Here is a tiny trained network, its code and every weight. The questions are about switching its units off for an input and a target symbol, where a switched-off unit gives its printed mean instead of its output.

import numpy as np


def w(rows, s, z=0):
    codes = np.array(rows[::2]) - 128.0
    scale = np.full(codes.shape[1], s)
    scale[-1] = z or s
    return codes * scale


def norm(h):
    return h / np.sqrt((h * h).mean(-1, keepdims=True) + 1e-5)


def f(y):
    return np.maximum(y, 0)


def softmax(a):
    e = np.exp(a - a.max(-1, keepdims=True))
    return e / e.sum(-1, keepdims=True)


def log_softmax(a):
    a = a - a.max(-1, keepdims=True)
    return a - np.log(np.exp(a).sum(-1, keepdims=True))


def net(x, mask):
    ids = ['ΔΘΞαβγελμστφ'.index(c) for c in x.split()]
    T = len(ids)
    res = E[ids] + P[:T]
    r = norm(res)
    for j in range(3):
        rows = slice(3 * j, 3 * j + 3)
        q, k, v = (r @ M[0][rows].T for M in (Q, K, V))
        z = softmax(np.where(np.tri(T) > 0, q @ k.T / 3**0.5, -1e9)) @ v
        o = O[0][rows]
        res = res + np.where(mask[j], z, o[:, -1]) @ o[:, :-1]
    y = f(norm(res) @ A[0][:, :-1].T + A[0][:, -1])
    res = res + np.where(mask[3:7], y, B[0][:, -1]) @ B[0][:, :-1]
    return log_softmax(norm(res)[-1] @ U[:, :-1].T + U[:, -1])


Q, K, V, O, A, B = {}, {}, {}, {}, {}, {}
E = w([
[132,117,84],'Δ',
[113,151,119],'Θ',
[85,173,111],'Ξ',
[113,143,123],'α',
[114,147,122],'β',
[132,2,133],'γ',
[112,149,120],'ε',
[90,113,156],'λ',
[104,141,126],'μ',
[115,155,160],'σ',
[109,140,124],'τ',
[149,158,104],'φ',
],0.01)
P = w([
[5,221,49],'0',
[44,201,79],'1',
[65,185,94],'2',
[86,172,107],'3',
[101,159,111],'4',
[115,142,118],'5',
[122,135,131],'6',
[142,124,124],'7',
[141,118,132],'8',
],0.0029)
Q[0] = w([
[109,153,111],'head 1',
[61,146,150],'head 1',
[1,155,122],'head 1',
[115,115,131],'head 2',
[127,140,138],'head 2',
[128,191,86],'head 2',
[107,223,82],'head 3',
[100,175,124],'head 3',
[156,107,189],'head 3',
],0.03)
K[0] = w([
[128,167,112],'head 1',
[187,77,183],'head 1',
[251,36,194],'head 1',
[60,100,175],'head 2',
[123,148,139],'head 2',
[192,162,22],'head 2',
[251,68,195],'head 3',
[159,117,173],'head 3',
[84,203,143],'head 3',
],0.017)
V[0] = w([
[200,187,151],'head 1',
[139,88,11],'head 1',
[147,134,110],'head 1',
[134,123,119],'head 2',
[130,114,120],'head 2',
[177,158,98],'head 2',
[55,72,107],'head 3',
[169,170,82],'head 3',
[119,107,195],'head 3',
],0.012)
O[0] = w([
[119,168,46,82],'head 1',
[255,101,103,3],'head 1',
[149,129,111,93],'head 1',
[124,115,120,117],'head 2',
[112,103,115,90],'head 2',
[187,110,44,193],'head 2',
[147,81,214,149],'head 3',
[180,186,115,214],'head 3',
[37,78,91,8],'head 3',
],0.0083,0.0027)
A[0] = w([
[181,78,174,103],'neuron 1',
[51,135,112,2],'neuron 2',
[115,8,174,19],'neuron 3',
[198,11,131,82],'neuron 4',
],0.019,0.002)
B[0] = w([
[142,64,137,201],'neuron 1',
[66,146,50,253],'neuron 2',
[81,118,254,199],'neuron 3',
[60,51,18,199],'neuron 4',
],0.02,0.0067)
U = w([
[194,14,9,19],'Δ',
[188,126,154,73],'Θ',
[145,246,226,152],'Ξ',
[159,91,154,117],'α',
[170,117,150,33],'β',
[110,60,128,3],'γ',
[209,99,179,126],'ε',
[68,145,244,85],'λ',
[131,75,181,88],'μ',
[42,157,63,246],'σ',
[152,75,167,116],'τ',
[243,188,46,190],'φ',
],0.013,0.0033)

Each question gives the input, a string of symbols that net reads in full, and the target symbol t.
The units are the heads (3 rows each of Q, K, V and O) and the neurons (one row each of A and B). Each row of codes is followed by its name. A weight is (code - 128) times the scale printed after its matrix; where a second scale follows, it is the last column's (O, A, B and U).
mask holds one flag per unit, heads first, then neurons. A switched-off unit (its flag False) gives its mean, the last column of its rows in O or B, instead of its output. The means were averaged over made-up inputs and are rounded, as every weight is.
A unit's drop is (log p(t) with every unit on - log p(t) with that unit switched off) / (log p(t) with every unit on - log p(t) with every unit switched off).
The circuit of an input: a set's keep is (log p(t) with only the set's units on - log p(t) with every unit switched off) / (log p(t) with every unit on - log p(t) with every unit switched off). Starting from all 7 units, units are removed one at a time, each time the one whose removal leaves the highest keep (on an exact tie, the one counted first), for as long as the keep stays at least 0.8.
units of the circuit, in order: the units of the circuit, biggest drop first
unit that matters most: the unit with the biggest drop
top k neurons: the k neurons with the biggest drops, biggest first
which heads matter: for each layer, one digit per head in row order, 1 if its drop is at least 0.15 and else 0, layers parted by /
drop when u is switched off: that unit's drop, to one decimal
input Δ Δ Ξ φ σ Ξ Ξ λ β, target λ: units of the circuit, in order -> neuron 3; head 3
input Ξ α β λ Θ, target λ: which heads matter -> 001
input τ β Δ Ξ ε, target Δ: which heads matter -> 100
input Ξ Θ Ξ Θ Ξ σ φ Θ, target φ: which heads matter -> 000
input Ξ Ξ σ λ α, target λ: units of the circuit, in order -> head 3; neuron 3
input σ ε τ α φ ε λ Θ, target λ: which heads matter -> 101
input Ξ Ξ β λ Ξ Ξ Ξ τ, target λ: unit that matters most -> neuron 3
input φ Δ Δ, target Δ: which heads matter -> 100
input μ φ ε, target φ: which heads matter -> 000
input Ξ ε ε Ξ Ξ, target Ξ: top 3 neurons -> neuron 4; neuron 2; neuron 1
input σ φ α, target φ: which heads matter -> 000
input σ ε ε Ξ λ, target λ: which heads matter -> 000
input ε Ξ φ ε Θ Ξ μ, target φ: which heads matter -> 001
input σ Ξ ε σ Δ τ τ, target Δ: unit that matters most -> head 1
input Ξ Ξ Ξ φ ε Δ Θ β, target Δ: which heads matter -> 100
input λ Ξ Ξ μ Ξ β, target λ: which heads matter -> 000
input ε Ξ σ Ξ λ β λ Ξ, target λ: drop when head 3 is switched off -> 0.8
input τ Θ φ τ φ ε, target φ: drop when head 3 is switched off -> 0.2
input Ξ φ Θ λ ε, target λ: drop when neuron 3 is switched off -> 0.4
input α φ τ, target φ: unit that matters most -> head 3
